Below is a small trained network, with its code and all its weights. Each question gives an input and a class and asks what happens when units are switched off, that is, made to give their printed mean instead of their output.

import numpy as np


def w(rows, s, z=0):
    codes = np.array(rows[::2]) - 128.0
    scale = np.full(codes.shape[1], s)
    scale[-1] = z or s
    return codes * scale


def norm(h):
    return h / np.sqrt((h * h).mean(-1, keepdims=True) + 1e-5)


def f(y):
    return y / 2 * (1 + np.tanh(0.7978845608 * (y + 0.044715 * y**3)))


def log_softmax(a):
    a = a - a.max(-1, keepdims=True)
    return a - np.log(np.exp(a).sum(-1, keepdims=True))


def net(x, mask):
    res = np.array(x, float).reshape(1, 7) / 4 @ E
    u = 0
    for l in range(2):
        y = f(norm(res) @ A[l][:, :-1].T + A[l][:, -1])
        res = res + np.where(mask[u : u + 10], y, B[l][:, -1]) @ B[l][:, :-1]
        u += 10
    return log_softmax(norm(res)[-1] @ U[:, :-1].T + U[:, -1])


A, B = {}, {}
E = w([
[104,103,78,140,120,85,75,21,139,138,190],'x0',
[247,7,93,124,144,7,143,138,136,124,175],'x1',
[65,172,173,182,215,119,162,128,127,161,85],'x2',
[166,225,155,91,80,160,200,60,119,118,78],'x3',
[129,65,133,91,112,104,98,167,78,237,136],'x4',
[60,111,158,130,74,226,81,84,40,212,112],'x5',
[229,121,29,253,137,217,121,104,73,154,177],'x6',
],0.0029)
A[0] = w([
[78,25,96,113,141,64,65,111,126,189,186,13],'0.n0',
[174,140,146,47,53,72,156,112,211,67,112,3],'0.n1',
[81,75,140,36,121,118,115,194,104,132,129,152],'0.n2',
[74,153,170,107,85,152,80,70,102,139,105,119],'0.n3',
[183,92,85,112,186,118,155,174,122,99,133,58],'0.n4',
[168,85,135,138,146,69,195,179,173,138,107,74],'0.n5',
[229,74,85,159,142,64,111,178,123,115,129,59],'0.n6',
[131,159,129,109,48,170,87,156,1,159,89,32],'0.n7',
[125,144,119,112,132,53,146,135,93,18,200,84],'0.n8',
[149,123,49,220,81,178,19,97,143,86,182,38],'0.n9',
],0.0047,0.0033)
B[0] = w([
[83,73,208,198,106,34,6,56,118,189,103,231],'0.n0',
[78,91,97,19,54,75,195,87,243,84,123,201],'0.n1',
[173,168,91,212,167,133,139,41,110,115,110,238],'0.n2',
[228,92,111,162,155,135,181,253,154,104,175,206],'0.n3',
[164,103,109,132,144,148,166,132,160,145,188,164],'0.n4',
[116,145,87,140,64,142,120,189,123,133,198,185],'0.n5',
[140,170,159,238,218,116,180,191,198,176,201,251],'0.n6',
[160,111,208,104,86,206,152,106,152,184,182,176],'0.n7',
[146,72,154,99,72,204,193,128,131,191,68,191],'0.n8',
[15,96,20,91,98,174,114,161,47,47,195,239],'0.n9',
],0.0043,0.0025)
A[1] = w([
[185,134,213,75,59,213,119,114,94,228,97,4],'1.n0',
[128,123,31,117,142,191,121,41,38,117,126,123],'1.n1',
[95,199,117,154,156,122,167,123,121,66,54,159],'1.n2',
[127,80,111,169,94,99,49,86,121,190,132,79],'1.n3',
[146,153,144,178,123,208,169,67,108,177,82,112],'1.n4',
[147,113,117,2,80,55,179,95,205,69,89,1],'1.n5',
[53,185,210,118,190,138,74,178,168,89,13,22],'1.n6',
[120,43,159,137,136,20,22,106,93,193,96,27],'1.n7',
[197,196,83,174,197,102,146,26,100,101,124,21],'1.n8',
[214,90,113,154,164,105,165,215,113,132,174,61],'1.n9',
],0.0052,0.0027)
B[1] = w([
[128,238,170,168,85,157,33,221,234,234,61,192],'1.n0',
[87,155,109,102,108,116,86,181,92,38,76,198],'1.n1',
[135,44,157,107,155,108,124,84,42,141,114,186],'1.n2',
[51,157,184,95,127,123,137,50,141,98,163,204],'1.n3',
[169,130,136,71,117,42,52,131,147,154,98,179],'1.n4',
[212,49,100,57,47,212,102,3,215,85,18,252],'1.n5',
[103,96,185,62,216,182,250,141,80,169,231,187],'1.n6',
[61,64,224,213,68,14,13,2,112,189,207,243],'1.n7',
[190,139,117,142,116,16,132,146,91,139,89,129],'1.n8',
[88,167,86,135,140,115,196,161,238,138,151,201],'1.n9',
],0.0051,0.0035)
U = w([
[184,62,117,33,68,163,177,22,224,87,40,195],'0',
[206,179,95,135,143,39,110,108,14,85,22,6],'1',
[144,226,191,108,77,208,35,201,155,237,50,127],'2',
[56,146,18,136,88,219,70,157,39,25,166,148],'3',
[176,129,52,201,186,81,241,194,222,159,204,120],'4',
[104,118,222,62,254,178,244,127,38,174,142,139],'5',
[53,75,189,190,100,57,35,27,134,189,203,158],'6',
],0.0088,0.0019)

Each question gives the input, the list of numbers given to net, and the class t.
The units are the neurons (one row each of A and B). Each row of codes is followed by its name. A weight is (code - 128) times the scale printed after its matrix; where a second scale follows, it is the last column's (A, B and U).
mask holds one flag per neuron, layer by layer. A switched-off neuron (its flag False) gives its mean, the last column of its row in B, instead of its output. The means were averaged over made-up inputs and are rounded, as every weight is.
A unit's drop is (log p(t) with every unit on - log p(t) with that unit switched off) / (log p(t) with every unit on - log p(t) with every unit switched off).
The circuit of an input: a set's keep is (log p(t) with only the set's units on - log p(t) with every unit switched off) / (log p(t) with every unit on - log p(t) with every unit switched off). Starting from the 12 units with the biggest drops (on a tie, the unit counted first), units are removed one at a time, each time the one whose removal leaves the highest keep (on an exact tie, the one counted first), for as long as the keep stays at least 0.8.
units of the circuit, in order: the units of the circuit, biggest drop first
most important unit: the unit with the biggest drop
top k neurons: the k neurons with the biggest drops, biggest first
k most important neurons of layer l: the k neurons of layer l with the biggest drops, biggest first
drop when u is switched off: that unit's drop, to one decimal
input [2,-8,-1,1,7,-4,8], class 3: units of the circuit, in order : 0.n9
input [6,-1,-1,3,6,7,0], class 2: top 3 neurons : 1.n0, 0.n7, 0.n3
input [-7,3,5,-2,-5,8,0], class 2: units of the circuit, in order : 1.n0, 0.n7
input [-2,-8,8,7,2,-7,4], class 5: top 2 neurons : 1.n6, 0.n2
input [2,-5,6,4,8,-3,6], class 2: top 3 neurons : 1.n0, 0.n2, 0.n7
input [0,0,-6,1,-4,5,-1], class 2: 2 most important neurons of layer 1 : 1.n0, 1.n2
input [-8,2,5,6,-6,2,-6], class 5: top 2 neurons : 1.n6, 1.n2
input [-2,-2,-3,0,5,1,8], class 3: 2 most important neurons of layer 0 : 0.n9, 0.n8
input [1,1,-2,-5,1,-5,-7], class 0: top 3 neurons : 0.n1, 1.n5, 0.n8
input [7,-3,5,-1,-3,8,-3], class 5: 2 most important neurons of layer 1 : 1.n7, 1.n6
input [7,3,2,-1,-6,7,1], class 3: top 2 neurons : 0.n9, 1.n1
input [5,0,2,4,-3,-6,4], class 1: top 2 neurons : 1.n8, 0.n3
input [7,-5,-1,-1,-4,-4,-1], class 0: top 2 neurons : 1.n5, 0.n6
input [-1,3,8,-3,-7,4,3], class 1: top neuron : 1.n8
input [-1,1,-8,6,-2,4,0], class 2: 2 most important neurons of layer 0 : 0.n7, 0.n9
input [4,-4,-4,8,5,-1,4], class 2: top 2 neurons : 1.n0, 0.n7
input [2,-3,-6,5,1,7,2], class 2: top 2 neurons : 1.n0, 0.n7
input [-3,7,-2,8,5,-1,1], class 4: 2 most important neurons of layer 0 : 0.n6, 0.n5
input [0,-6,7,8,-6,7,-4], class 5: 2 most important neurons of layer 1 : 1.n6, 1.n2
input [0,-5,-4,4,1,-5,8], class 3: most important unit : 0.n9
input [0,-6,2,5,8,-5,-4], class 5: drop when 1.n6 is switched off : 0.9
input [-5,0,7,-6,-8,-6,-8], class 5: drop when 1.n6 is switched off : 1.5
input [6,0,1,5,-7,6,-2], class 1: drop when 0.n1 is switched off : 0.4
input [-6,-5,1,3,2,1,-8], class 5: drop when 1.n6 is switched off : 0.4
